Here is a tiny trained network, its code and every weight. The questions are about switching its units off for an input and a target symbol, where a switched-off unit gives its printed mean instead of its output.

import numpy as np


def w(rows, s, z=0):
    codes = np.array(rows[::2]) - 128.0
    scale = np.full(codes.shape[1], s)
    scale[-1] = z or s
    return codes * scale


def norm(h):
    return h / np.sqrt((h * h).mean(-1, keepdims=True) + 1e-5)


def f(y):
    return y / 2 * (1 + np.tanh(0.7978845608 * (y + 0.044715 * y**3)))


def softmax(a):
    e = np.exp(a - a.max(-1, keepdims=True))
    return e / e.sum(-1, keepdims=True)


def log_softmax(a):
    a = a - a.max(-1, keepdims=True)
    return a - np.log(np.exp(a).sum(-1, keepdims=True))


def net(x, mask):
    ids = ['ΓΛΞΦΩαβεζηθμπτψ'.index(c) for c in x.split()]
    T = len(ids)
    res = E[ids] + P[:T]
    u = 0
    for l in range(2):
        r = norm(res)
        for j in range(3):
            rows = slice(2 * j, 2 * j + 2)
            q, k, v = (r @ M[l][rows].T for M in (Q, K, V))
            z = softmax(np.where(np.tri(T) > 0, q @ k.T / 2**0.5, -1e9)) @ v
            o = O[l][rows]
            res = res + np.where(mask[u + j], z, o[:, -1]) @ o[:, :-1]
        u += 3
        y = f(norm(res) @ A[l][:, :-1].T + A[l][:, -1])
        res = res + np.where(mask[u : u + 8], y, B[l][:, -1]) @ B[l][:, :-1]
        u += 8
    return log_softmax(norm(res)[-1] @ U[:, :-1].T + U[:, -1])


Q, K, V, O, A, B = {}, {}, {}, {}, {}, {}
E = w([
[150,178,79,65,224,197,152],'Γ',
[167,222,118,17,114,119,61],'Λ',
[200,96,58,140,106,103,191],'Ξ',
[112,164,32,152,108,126,127],'Φ',
[169,145,107,103,185,168,165],'Ω',
[162,143,113,111,175,156,149],'α',
[216,57,116,108,129,84,114],'β',
[75,76,79,128,126,182,120],'ε',
[184,75,129,121,93,148,253],'ζ',
[138,141,142,78,132,206,163],'η',
[178,159,135,127,199,156,119],'θ',
[165,158,63,178,140,102,173],'μ',
[107,82,146,35,173,68,112],'π',
[143,230,111,100,141,134,169],'τ',
[168,249,91,76,121,125,133],'ψ',
],0.023)
P = w([
[168,251,23,40,215,170,203],'0',
[165,195,48,62,166,178,146],'1',
[156,167,68,84,161,168,142],'2',
[143,148,82,110,153,170,135],'3',
[135,145,102,123,134,146,115],'4',
[132,131,115,131,130,130,113],'5',
[125,133,128,153,122,121,103],'6',
[140,128,135,151,113,131,84],'7',
],0.016)
Q[0] = w([
[214,180,24,99,180,66,118],'0.h0',
[204,98,157,92,127,135,175],'0.h0',
[147,81,91,204,66,72,174],'0.h1',
[120,156,70,112,141,218,58],'0.h1',
[238,120,139,126,107,158,117],'0.h2',
[44,79,231,131,114,3,138],'0.h2',
],0.042)
K[0] = w([
[124,44,115,169,143,31,67],'0.h0',
[148,85,199,169,86,159,138],'0.h0',
[181,242,84,109,123,172,154],'0.h1',
[116,44,81,173,83,101,100],'0.h1',
[152,93,164,170,65,82,125],'0.h2',
[147,173,148,1,199,128,131],'0.h2',
],0.04)
V[0] = w([
[158,48,111,135,121,107,90],'0.h0',
[115,86,208,171,80,144,115],'0.h0',
[115,186,124,144,120,206,101],'0.h1',
[233,155,146,124,165,133,148],'0.h1',
[203,84,171,160,94,92,197],'0.h2',
[163,102,198,2,178,114,146],'0.h2',
],0.037)
O[0] = w([
[140,163,121,92,168,72,103,109],'0.h0',
[166,88,172,80,111,137,37,2],'0.h0',
[209,218,92,87,88,179,118,127],'0.h1',
[142,174,103,231,76,96,96,187],'0.h1',
[207,69,80,170,179,163,147,96],'0.h2',
[52,5,87,82,134,147,50,131],'0.h2',
],0.018,0.042)
A[0] = w([
[116,143,79,95,144,40,82,250],'0.n0',
[178,163,86,88,155,138,109,136],'0.n1',
[117,82,68,70,136,108,140,89],'0.n2',
[201,67,63,138,125,97,115,66],'0.n3',
[103,150,131,118,90,138,41,132],'0.n4',
[112,176,173,165,127,103,97,14],'0.n5',
[100,154,137,112,207,100,157,243],'0.n6',
[89,131,105,4,91,162,155,26],'0.n7',
],0.033,0.0022)
B[0] = w([
[55,181,133,182,226,91,93,222],'0.n0',
[57,93,140,186,181,75,132,175],'0.n1',
[123,170,172,198,55,92,168,225],'0.n2',
[62,168,54,34,122,109,177,213],'0.n3',
[144,104,161,118,124,149,3,162],'0.n4',
[111,109,81,104,63,151,68,217],'0.n5',
[51,82,123,131,139,174,214,246],'0.n6',
[196,242,173,63,238,211,124,218],'0.n7',
],0.026,0.011)
Q[1] = w([
[146,145,121,135,130,83,254],'1.h0',
[99,59,58,155,211,91,99],'1.h0',
[144,16,173,133,73,153,148],'1.h1',
[44,78,127,181,168,111,156],'1.h1',
[148,109,244,53,114,99,114],'1.h2',
[58,101,155,166,152,129,105],'1.h2',
],0.046)
K[1] = w([
[229,129,133,124,132,46,113],'1.h0',
[113,92,29,57,157,65,112],'1.h0',
[183,132,3,176,99,119,165],'1.h1',
[42,126,94,141,124,120,210],'1.h1',
[31,162,113,167,107,190,133],'1.h2',
[78,130,157,91,181,72,104],'1.h2',
],0.046)
V[1] = w([
[130,188,163,203,169,126,111],'1.h0',
[147,214,170,211,178,135,132],'1.h0',
[157,103,212,113,141,115,85],'1.h1',
[90,131,130,151,148,170,120],'1.h1',
[55,165,176,128,170,90,70],'1.h2',
[69,96,226,135,4,196,180],'1.h2',
],0.025)
O[1] = w([
[149,91,125,192,199,107,81,199],'1.h0',
[148,55,141,228,246,122,64,230],'1.h0',
[111,218,95,183,125,159,211,4],'1.h1',
[145,87,86,98,116,123,117,199],'1.h1',
[32,74,189,181,177,65,90,164],'1.h2',
[115,143,229,185,221,233,234,107],'1.h2',
],0.012,0.024)
A[1] = w([
[210,134,223,201,131,102,189,161],'1.n0',
[122,34,119,79,108,107,154,253],'1.n1',
[252,93,89,167,134,59,134,153],'1.n2',
[153,127,163,56,159,128,168,109],'1.n3',
[132,137,167,150,154,81,179,128],'1.n4',
[145,185,231,134,76,69,178,92],'1.n5',
[59,65,206,97,175,144,157,89],'1.n6',
[171,150,143,83,77,93,190,105],'1.n7',
],0.032,0.0073)
B[1] = w([
[120,210,183,158,162,67,46,248],'1.n0',
[114,158,148,51,139,118,82,186],'1.n1',
[119,104,129,90,253,186,124,230],'1.n2',
[152,136,111,76,204,87,151,138],'1.n3',
[105,156,83,159,97,144,126,204],'1.n4',
[82,126,107,6,71,96,107,182],'1.n5',
[25,86,172,86,132,203,127,244],'1.n6',
[71,157,88,144,98,145,80,154],'1.n7',
],0.042,0.018)
U = w([
[58,183,69,147,174,144,146,208],'Γ',
[142,126,183,80,150,125,35,255],'Λ',
[175,63,97,129,209,144,176,80],'Ξ',
[116,214,167,109,65,81,141,69],'Φ',
[143,97,111,174,109,122,143,92],'Ω',
[138,113,109,168,106,125,141,76],'α',
[135,63,111,142,135,2,78,90],'β',
[157,174,177,73,149,162,236,102],'ε',
[150,114,64,59,112,122,157,119],'ζ',
[172,136,140,126,111,253,87,32],'η',
[143,102,117,191,76,127,81,71],'θ',
[176,161,178,206,194,96,130,109],'μ',
[69,81,202,129,134,129,149,129],'π',
[153,140,132,154,103,140,184,105],'τ',
[129,150,127,153,103,147,178,75],'ψ',
],0.013,0.0078)

Each question gives the input, a string of symbols that net reads in full, and the target symbol t.
The units are the heads (2 rows each of Q, K, V and O) and the neurons (one row each of A and B). Each row of codes is followed by its name. A weight is (code - 128) times the scale printed after its matrix; where a second scale follows, it is the last column's (O, A, B and U).
mask holds one flag per unit, layer by layer, with each layer's heads first. A switched-off unit (its flag False) gives its mean, the last column of its rows in O or B, instead of its output. The means were averaged over made-up inputs and are rounded, as every weight is.
A unit's drop is (log p(t) with every unit on - log p(t) with that unit switched off) / (log p(t) with every unit on - log p(t) with every unit switched off).
The circuit of an input: a set's keep is (log p(t) with only the set's units on - log p(t) with every unit switched off) / (log p(t) with every unit on - log p(t) with every unit switched off). Starting from the 12 units with the biggest drops (on a tie, the unit counted first), units are removed one at a time, each time the one whose removal leaves the highest keep (on an exact tie, the one counted first), for as long as the keep stays at least 0.8.
units of the circuit, in order: the units of the circuit, biggest drop first
top k neurons: the k neurons with the biggest drops, biggest first
top k neurons in layer l: the k neurons of layer l with the biggest drops, biggest first
heads that matter: for each layer, one digit per head in row order, 1 if its drop is at least 0.15 and else 0, layers parted by /
drop when u is switched off: that unit's drop, to one decimal
input ψ Λ τ Ω Λ, target Λ: units of the circuit, in order -> [0.h2; 0.n4]
input μ η η Λ η Φ Φ Γ, target Φ: top 2 neurons in layer 1 -> [1.n5; 1.n2]
input η ε Λ Λ, target ε: heads that matter -> 110 / 000
input Λ μ Φ μ η ψ Ω, target μ: units of the circuit, in order -> [0.h2; 1.n6]
input Ω θ η η η η, target Λ: units of the circuit, in order -> [0.n4; 0.h2]
input π π Ξ μ θ ε, target ε: units of the circuit, in order -> [0.h1; 0.n7]
input η η β η μ η θ τ, target μ: units of the circuit, in order -> [0.h2; 1.h0]
input μ ζ μ β Φ Λ, target Φ: units of the circuit, in order -> [0.h2]
input η Ω Λ π π, target π: units of the circuit, in order -> [0.h1; 1.n6]
input μ β μ Λ η η, target μ: heads that matter -> 001 / 000
input η η ψ π ζ Λ, target ζ: top 2 neurons -> [0.n3; 1.n0]
input μ π ε, target ε: units of the circuit, in order -> [0.h1; 0.n7; 1.n0]
input η ζ α η μ α, target μ: top 2 neurons in layer 1 -> [1.n0; 1.n6]
input η η ψ Φ α, target Φ: top neuron -> [1.n5]
input η Λ μ η, target μ: units of the circuit, in order -> [0.h2; 1.h0; 1.n6]
input η Γ π Λ Φ ζ Λ β, target β: units of the circuit, in order -> [0.h0; 0.n1; 1.h2]
input Φ Λ η, target Φ: units of the circuit, in order -> [0.h2; 1.n2; 1.n6]
input β β η ψ, target β: heads that matter -> 010 / 001
input Γ π Λ η Λ θ η η, target Λ: top 2 neurons -> [0.n0; 1.n1]
input Φ π π π ψ, target π: top neuron in layer 0 -> [0.n6]
input ζ Ξ ε Ξ, target Ξ: top 2 neurons in layer 1 -> [1.n2; 1.n0]
input μ π μ Γ Λ η Ξ η, target Ξ: top 2 neurons -> [0.n3; 1.n2]
input Λ η Φ μ, target μ: top 3 neurons -> [1.n0; 0.n3; 1.n6]
input θ θ η Γ β θ Γ η, target β: top 2 neurons -> [1.n6; 0.n6]
input η μ η η Φ, target Φ: top 2 neurons -> [1.n5; 1.n2]
input π ζ θ α η, target ζ: drop when 1.h2 is switched off -> 0.0
